Here is a tiny trained network, its code and every weight. The questions are about switching its units off for an input and a class, where a switched-off unit gives its printed mean instead of its output.

import numpy as np


def w(rows, s, z=0):
    codes = np.array(rows[::2]) - 128.0
    scale = np.full(codes.shape[1], s)
    scale[-1] = z or s
    return codes * scale


def f(y):
    return np.maximum(y, 0)


def log_softmax(a):
    a = a - a.max(-1, keepdims=True)
    return a - np.log(np.exp(a).sum(-1, keepdims=True))


def net(x, mask):
    res = np.array(x, float).reshape(1, 3) / 4 @ E
    y = f(res @ A[0][:, :-1].T + A[0][:, -1])
    res = res + np.where(mask, y, B[0][:, -1]) @ B[0][:, :-1]
    return log_softmax(res[-1] @ U[:, :-1].T + U[:, -1])


A, B = {}, {}
E = w([
[28,126,34,68,61,85,178,63,139,214],'x0',
[63,107,172,72,206,103,155,196,199,186],'x1',
[179,186,103,2,214,131,105,91,148,99],'x2',
],0.0087)
A[0] = w([
[185,52,119,99,82,217,42,1,86,132,124],'neuron 0',
[169,200,70,76,126,118,57,97,100,102,94],'neuron 1',
[104,74,180,36,198,131,173,131,136,125,211],'neuron 2',
[117,58,153,186,56,95,193,153,95,151,184],'neuron 3',
[180,83,180,201,109,141,112,158,116,204,254],'neuron 4',
[99,81,106,113,47,87,213,68,194,188,124],'neuron 5',
[197,194,116,169,39,38,74,16,71,66,74],'neuron 6',
[75,140,69,46,153,129,110,69,116,139,135],'neuron 7',
[164,130,168,170,159,159,100,135,169,61,23],'neuron 8',
[97,112,190,86,164,72,127,154,216,189,130],'neuron 9',
[175,230,74,63,204,95,100,87,134,120,101],'neuron 10',
[149,102,164,158,202,215,109,152,106,62,59],'neuron 11',
[209,206,162,81,154,115,124,121,197,71,100],'neuron 12',
[106,105,64,80,67,51,211,11,170,170,69],'neuron 13',
[69,179,36,146,154,100,154,20,131,222,41],'neuron 14',
],0.0072,0.0028)
B[0] = w([
[107,72,116,78,133,46,139,171,111,190,207],'neuron 0',
[102,35,147,159,81,66,93,159,116,107,200],'neuron 1',
[86,51,64,148,123,101,101,130,53,104,213],'neuron 2',
[102,117,120,107,50,92,60,105,116,107,228],'neuron 3',
[76,113,133,73,146,150,56,86,127,27,223],'neuron 4',
[144,156,165,111,161,117,94,60,102,90,236],'neuron 5',
[167,78,90,101,148,60,195,178,72,153,236],'neuron 6',
[107,157,163,124,88,128,126,41,85,54,215],'neuron 7',
[169,209,178,126,164,201,127,132,58,96,196],'neuron 8',
[80,78,103,58,162,42,149,172,51,186,212],'neuron 9',
[97,96,118,254,61,108,88,103,185,133,230],'neuron 10',
[106,183,173,79,140,132,162,95,70,125,216],'neuron 11',
[80,164,208,143,82,116,83,88,111,90,212],'neuron 12',
[166,187,159,134,158,132,189,78,67,73,254],'neuron 13',
[107,197,201,61,153,187,121,72,82,93,230],'neuron 14',
],0.0075,0.0087)
U = w([
[201,216,216,128,172,233,173,73,68,48,85],'0',
[163,23,63,124,169,2,202,205,20,154,143],'1',
[108,91,133,194,61,110,68,87,130,62,235],'2',
[188,96,77,91,131,152,117,117,122,84,151],'3',
[204,153,50,149,161,193,229,200,174,190,5],'4',
],0.006,0.0029)

Each question gives the input, the list of numbers given to net, and the class t.
The units are the neurons (one row each of A and B). Each row of codes is followed by its name. A weight is (code - 128) times the scale printed after its matrix; where a second scale follows, it is the last column's (A, B and U).
mask holds one flag per neuron, in row order. A switched-off neuron (its flag False) gives its mean, the last column of its row in B, instead of its output. The means were averaged over made-up inputs and are rounded, as every weight is.
A unit's drop is (log p(t) with every unit on - log p(t) with that unit switched off) / (log p(t) with every unit on - log p(t) with every unit switched off).
The circuit of an input: a set's keep is (log p(t) with only the set's units on - log p(t) with every unit switched off) / (log p(t) with every unit on - log p(t) with every unit switched off). Starting from the 12 units with the biggest drops (on a tie, the unit counted first), units are removed one at a time, each time the one whose removal leaves the highest keep (on an exact tie, the one counted first), for as long as the keep stays at least 0.8.
circuit, biggest first: the units of the circuit, biggest drop first
k most important neurons: the k neurons with the biggest drops, biggest first
drop of u: that unit's drop, to one decimal
input [8,8,5], class 0: most important neuron	[neuron 14]
input [4,-6,-3], class 1: 2 most important neurons	[neuron 6; neuron 0]
input [1,1,-3], class 3: 3 most important neurons	[neuron 10; neuron 12; neuron 1]
input [2,-4,2], class 1: circuit, biggest first	[neuron 6; neuron 0]
input [-7,8,7], class 1: 3 most important neurons	[neuron 9; neuron 2; neuron 14]
input [4,-2,7], class 2: 2 most important neurons	[neuron 10; neuron 1]
input [-5,8,2], class 1: 2 most important neurons	[neuron 9; neuron 2]
input [7,6,0], class 0: 3 most important neurons	[neuron 14; neuron 13; neuron 5]
input [6,-7,4], class 1: 3 most important neurons	[neuron 6; neuron 0; neuron 1]
input [-2,5,8], class 2: 2 most important neurons	[neuron 10; neuron 12]
input [5,-2,7], class 2: 4 most important neurons	[neuron 10; neuron 1; neuron 8; neuron 11]
input [7,-5,6], class 0: 3 most important neurons	[neuron 14; neuron 13; neuron 7]
input [8,7,-1], class 0: 2 most important neurons	[neuron 14; neuron 13]
input [5,-8,-8], class 1: circuit, biggest first	[neuron 6]
input [0,-2,-2], class 3: 3 most important neurons	[neuron 10; neuron 9; neuron 1]
input [7,4,-6], class 0: 2 most important neurons	[neuron 13; neuron 14]
input [-1,4,7], class 2: 3 most important neurons	[neuron 10; neuron 12; neuron 6]
input [7,4,1], class 0: drop of neuron 14	0.1
input [-6,-7,2], class 1: drop of neuron 14	0.2
input [-2,-7,6], class 1: drop of neuron 0	0.2
input [3,-6,1], class 1: drop of neuron 0	0.1
